Here is a tiny trained network, its code and every weight. The questions are about switching its units off for an input and a class, where a switched-off unit gives its printed mean instead of its output.

import numpy as np


def w(rows, s, z=0):
    codes = np.array(rows[::2]) - 128.0
    scale = np.full(codes.shape[1], s)
    scale[-1] = z or s
    return codes * scale


def f(y):
    return y / 2 * (1 + np.tanh(0.7978845608 * (y + 0.044715 * y**3)))


def log_softmax(a):
    a = a - a.max(-1, keepdims=True)
    return a - np.log(np.exp(a).sum(-1, keepdims=True))


def net(x, mask):
    res = np.array(x, float).reshape(1, 6) / 4 @ E
    y = f(res @ A[0][:, :-1].T + A[0][:, -1])
    res = res + np.where(mask, y, B[0][:, -1]) @ B[0][:, :-1]
    return log_softmax(res[-1] @ U[:, :-1].T + U[:, -1])


A, B = {}, {}
E = w([
[129,127,128],'x0',
[2,45,178],'x1',
[128,128,128],'x2',
[83,111,3],'x3',
[131,126,127],'x4',
[42,243,141],'x5',
],0.0074)
A[0] = w([
[196,182,79,110],'neuron 1',
[148,133,225,50],'neuron 2',
[58,84,159,68],'neuron 3',
[136,157,236,79],'neuron 4',
[182,180,99,116],'neuron 5',
[142,112,129,251],'neuron 6',
[146,141,223,65],'neuron 7',
[152,128,226,91],'neuron 8',
[197,21,124,2],'neuron 9',
[100,110,27,117],'neuron 10',
[95,122,38,65],'neuron 11',
[178,177,99,34],'neuron 12',
[190,38,121,33],'neuron 13',
[83,104,79,117],'neuron 14',
[96,111,9,106],'neuron 15',
[56,82,158,90],'neuron 16',
[160,121,220,104],'neuron 17',
[95,184,135,53],'neuron 18',
[188,197,95,96],'neuron 19',
[220,154,104,152],'neuron 20',
[71,245,145,62],'neuron 21',
[147,137,191,9],'neuron 22',
[184,187,99,22],'neuron 23',
[184,189,110,162],'neuron 24',
[199,61,118,93],'neuron 25',
[84,110,1,78],'neuron 26',
[48,79,152,108],'neuron 27',
[72,211,138,10],'neuron 28',
[202,216,25,139],'neuron 29',
[172,73,132,238],'neuron 30',
[60,247,150,32],'neuron 31',
[58,78,156,89],'neuron 32',
],0.0081,0.0038)
B[0] = w([
[124,104,191,196],'neuron 1',
[220,156,90,153],'neuron 2',
[181,70,208,162],'neuron 3',
[182,144,79,171],'neuron 4',
[121,71,191,177],'neuron 5',
[88,164,152,189],'neuron 6',
[187,148,88,156],'neuron 7',
[210,178,82,166],'neuron 8',
[63,81,11,176],'neuron 9',
[205,191,134,187],'neuron 10',
[208,154,118,161],'neuron 11',
[147,77,162,148],'neuron 12',
[63,98,28,170],'neuron 13',
[164,144,152,157],'neuron 14',
[212,185,130,200],'neuron 15',
[176,83,223,170],'neuron 16',
[183,181,86,167],'neuron 17',
[125,102,97,133],'neuron 18',
[127,89,177,186],'neuron 19',
[98,109,167,212],'neuron 20',
[93,26,36,189],'neuron 21',
[202,128,79,123],'neuron 22',
[152,46,183,154],'neuron 23',
[96,89,173,198],'neuron 24',
[66,108,99,180],'neuron 25',
[212,163,129,200],'neuron 26',
[165,97,201,182],'neuron 27',
[129,74,58,151],'neuron 28',
[123,91,191,253],'neuron 29',
[65,165,106,210],'neuron 30',
[86,20,2,188],'neuron 31',
[153,100,190,170],'neuron 32',
],0.0076,0.0056)
U = w([
[116,77,254,69],'0',
[62,87,7,99],'1',
[242,251,93,73],'2',
[74,184,150,254],'3',
],0.0092,0.0096)

Each question gives the input, the list of numbers given to net, and the class t.
The units are the neurons (one row each of A and B). Each row of codes is followed by its name. A weight is (code - 128) times the scale printed after its matrix; where a second scale follows, it is the last column's (A, B and U).
mask holds one flag per neuron, in row order. A switched-off neuron (its flag False) gives its mean, the last column of its row in B, instead of its output. The means were averaged over made-up inputs and are rounded, as every weight is.
A unit's drop is (log p(t) with every unit on - log p(t) with that unit switched off) / (log p(t) with every unit on - log p(t) with every unit switched off).
The circuit of an input: a set's keep is (log p(t) with only the set's units on - log p(t) with every unit switched off) / (log p(t) with every unit on - log p(t) with every unit switched off). Starting from the 12 units with the biggest drops (on a tie, the unit counted first), units are removed one at a time, each time the one whose removal leaves the highest keep (on an exact tie, the one counted first), for as long as the keep stays at least 0.8.
circuit, biggest first: the units of the circuit, biggest drop first
most important unit: the unit with the biggest drop
top k neurons: the k neurons with the biggest drops, biggest first
drop when u is switched off: that unit's drop, to one decimal
input [-5,0,1,2,1,6], class 1: circuit, biggest first : neuron 31; neuron 21
input [3,1,0,1,6,6], class 1: circuit, biggest first : neuron 31; neuron 21
input [-1,8,0,8,-7,1], class 0: circuit, biggest first : neuron 16; neuron 27
input [7,-4,4,3,1,0], class 0: most important unit : neuron 29
input [3,-4,-6,8,1,5], class 2: top 3 neurons : neuron 15; neuron 26; neuron 10
input [-7,0,-7,-8,-2,-7], class 2: top 3 neurons : neuron 8; neuron 17; neuron 2
input [2,-4,1,-5,0,-6], class 1: top 2 neurons : neuron 9; neuron 13
input [-5,-4,3,-3,1,5], class 1: drop when neuron 31 is switched off : 0.3
input [-5,-7,-8,0,-2,-1], class 0: drop when neuron 30 is switched off : 0.0
input [-2,8,0,7,-7,3], class 0: drop when neuron 27 is switched off : 0.1
input [-3,2,7,-8,0,8], class 1: drop when neuron 21 is switched off : 0.3
